Small tables with named rows and columns. After each table, cells are looked up by row and column.

kuro:
columns: neme, vurol, buv
lan: [55028, 51555, 33228]
dogeda: [61436, 58552, 36261]
zan: [26999, 87992, 71724]
tam: [70308, 68831, 16857]
futunon: [58527, 70085, 42201]
pirel: [61381, 49453, 34828]
regivo: [40870, 75101, 47460]
kovabi: [32573, 94771, 62061]
tek: [28891, 32963, 58831]
vub: [32050, 85665, 69487]
sezaki: [53899, 72125, 50709]
godaf: [30365, 24391, 39596]
mele: [52332, 67370, 40422]
rif: [55622, 64746, 38697]

tek, vurol: 32963
futunon, buv: 42201
kovabi, vurol: 94771
sezaki, vurol: 72125
futunon, vurol: 70085
kovabi, buv: 62061
regivo, neme: 40870
rif, buv: 38697
vub, buv: 69487
tam, buv: 16857
kovabi, neme: 32573
vub, neme: 32050

Table ribadis
fields: tel, tapuv, sis, vutuz, tev, bakur, gil
linifu: [0.00, -0.06, -0.12, -0.11, -0.05, -0.07, -0.06]
lofid: [-0.75, 0.00, 0.72, 0.66, -0.16, 0.17, 0.06]
tebev: [0.46, -0.09, -0.62, -0.58, 0.02, -0.22, -0.14]
mok: [-0.86, 0.00, 0.84, 0.77, -0.17, 0.20, 0.08]
diza: [-0.34, -0.03, 0.26, 0.24, -0.10, 0.04, -0.01]
zot: [0.04, -0.06, -0.16, -0.15, -0.04, -0.08, -0.07]
gif: [-0.25, -0.04, 0.16, 0.15, -0.08, 0.01, -0.02]
fodibo: [-0.71, -0.01, 0.67, 0.62, -0.15, 0.15, 0.05]
sefuf: [-0.15, -0.05, 0.05, 0.05, -0.07, -0.02, -0.04]
ruvofe: [0.58, -0.10, -0.76, -0.71, 0.04, -0.26, -0.16]
medigof: [0.55, -0.10, -0.72, -0.67, 0.03, -0.25, -0.15]

tel of zot = 0.04
gil of ruvofe = -0.16
tapuv of ruvofe = -0.10
tev of medigof = 0.03
bakur of medigof = -0.25
tev of fodibo = -0.15
sis of medigof = -0.72
bakur of ruvofe = -0.26
sis of diza = 0.26
tel of ruvofe = 0.58
sis of tebev = -0.62
tel of linifu = 0.00
tapuv of sefuf = -0.05
vutuz of mok = 0.77
tapuv of zot = -0.06

beti:
	vabel	terug	kugesu	gutunu	gid	mun	nosu	vap	rupepab
sefida	1.65	4.21	5.70	2.68	3.88	6.63	3.19	5.88	5.53
mumu	5.68	1.51	3.36	3.25	4.08	3.03	5.86	7.04	5.45
geb	2.33	7.90	7.48	5.19	5.28	8.27	3.40	4.30	5.49
moz	4.56	9.31	7.58	7.23	6.46	7.88	4.69	3.86	5.36
kelodi	9.10	6.84	5.14	8.35	7.12	4.49	7.77	4.86	5.27
zun	2.60	8.21	7.66	5.56	5.50	8.36	3.59	4.28	5.33
zase	1.41	6.09	6.85	3.58	4.34	7.69	2.91	5.17	5.50
gevemor	4.93	1.47	3.57	2.84	3.96	3.44	5.34	7.09	5.55
nadeb	1.73	7.18	7.14	4.44	4.91	8.14	3.02	4.72	5.46

nadeb, mun: 8.14
gevemor, vabel: 4.93
zun, rupepab: 5.33
nadeb, rupepab: 5.46
kelodi, vabel: 9.10
kelodi, vap: 4.86
zase, gutunu: 3.58
sefida, vabel: 1.65
moz, gutunu: 7.23
mumu, vabel: 5.68
gevemor, rupepab: 5.55
zase, gid: 4.34
zase, nosu: 2.91
gevemor, nosu: 5.34
kelodi, rupepab: 5.27
zase, vap: 5.17
zase, vabel: 1.41
zun, vap: 4.28
geb, vabel: 2.33
gevemor, kugesu: 3.57

fur.csv
,fedubu,nor,zubiku,dep,zuzunu,betinog,fot,dagezur,kufoniv,bop
bufuf,20.641,33.347,51.781,46.781,38.274,1.661,20.698,19.457,44.840,23.357
bule,18.024,13.420,12.002,2.036,49.935,-9.262,20.698,-16.720,44.840,19.790
mazezuk,18.897,13.420,4.046,2.036,26.614,1.661,17.167,-16.720,5.223,19.790
kesiz,18.897,53.275,12.002,2.036,34.388,67.203,3.039,19.457,11.826,25.141
sirulu,21.513,-16.472,12.002,2.036,38.274,-9.262,24.230,-52.896,31.634,16.223
ludero,20.641,3.456,-11.866,35.595,34.388,23.508,24.230,7.398,31.634,16.223
tula,22.385,3.456,27.914,13.222,18.841,1.661,17.167,7.398,18.429,21.574
siz,24.130,23.383,12.002,-9.151,30.501,1.661,34.826,55.633,44.840,12.656
fik,22.385,-26.436,43.826,24.409,30.501,23.508,24.230,19.457,38.237,21.574
tori,18.024,-6.508,4.046,24.409,26.614,34.432,24.230,-16.720,18.429,16.223
bikeb,21.513,13.420,12.002,-42.710,18.841,56.279,24.230,7.398,25.031,10.872

What is the bop of bule in fur? 19.790
What is the bop of bikeb in fur? 10.872
What is the fedubu of kesiz in fur? 18.897
What is the fot of bule in fur? 20.698
What is the fot of siz in fur? 34.826
What is the zubiku of siz in fur? 12.002
What is the zuzunu of siz in fur? 30.501
What is the dep of bikeb in fur? -42.710

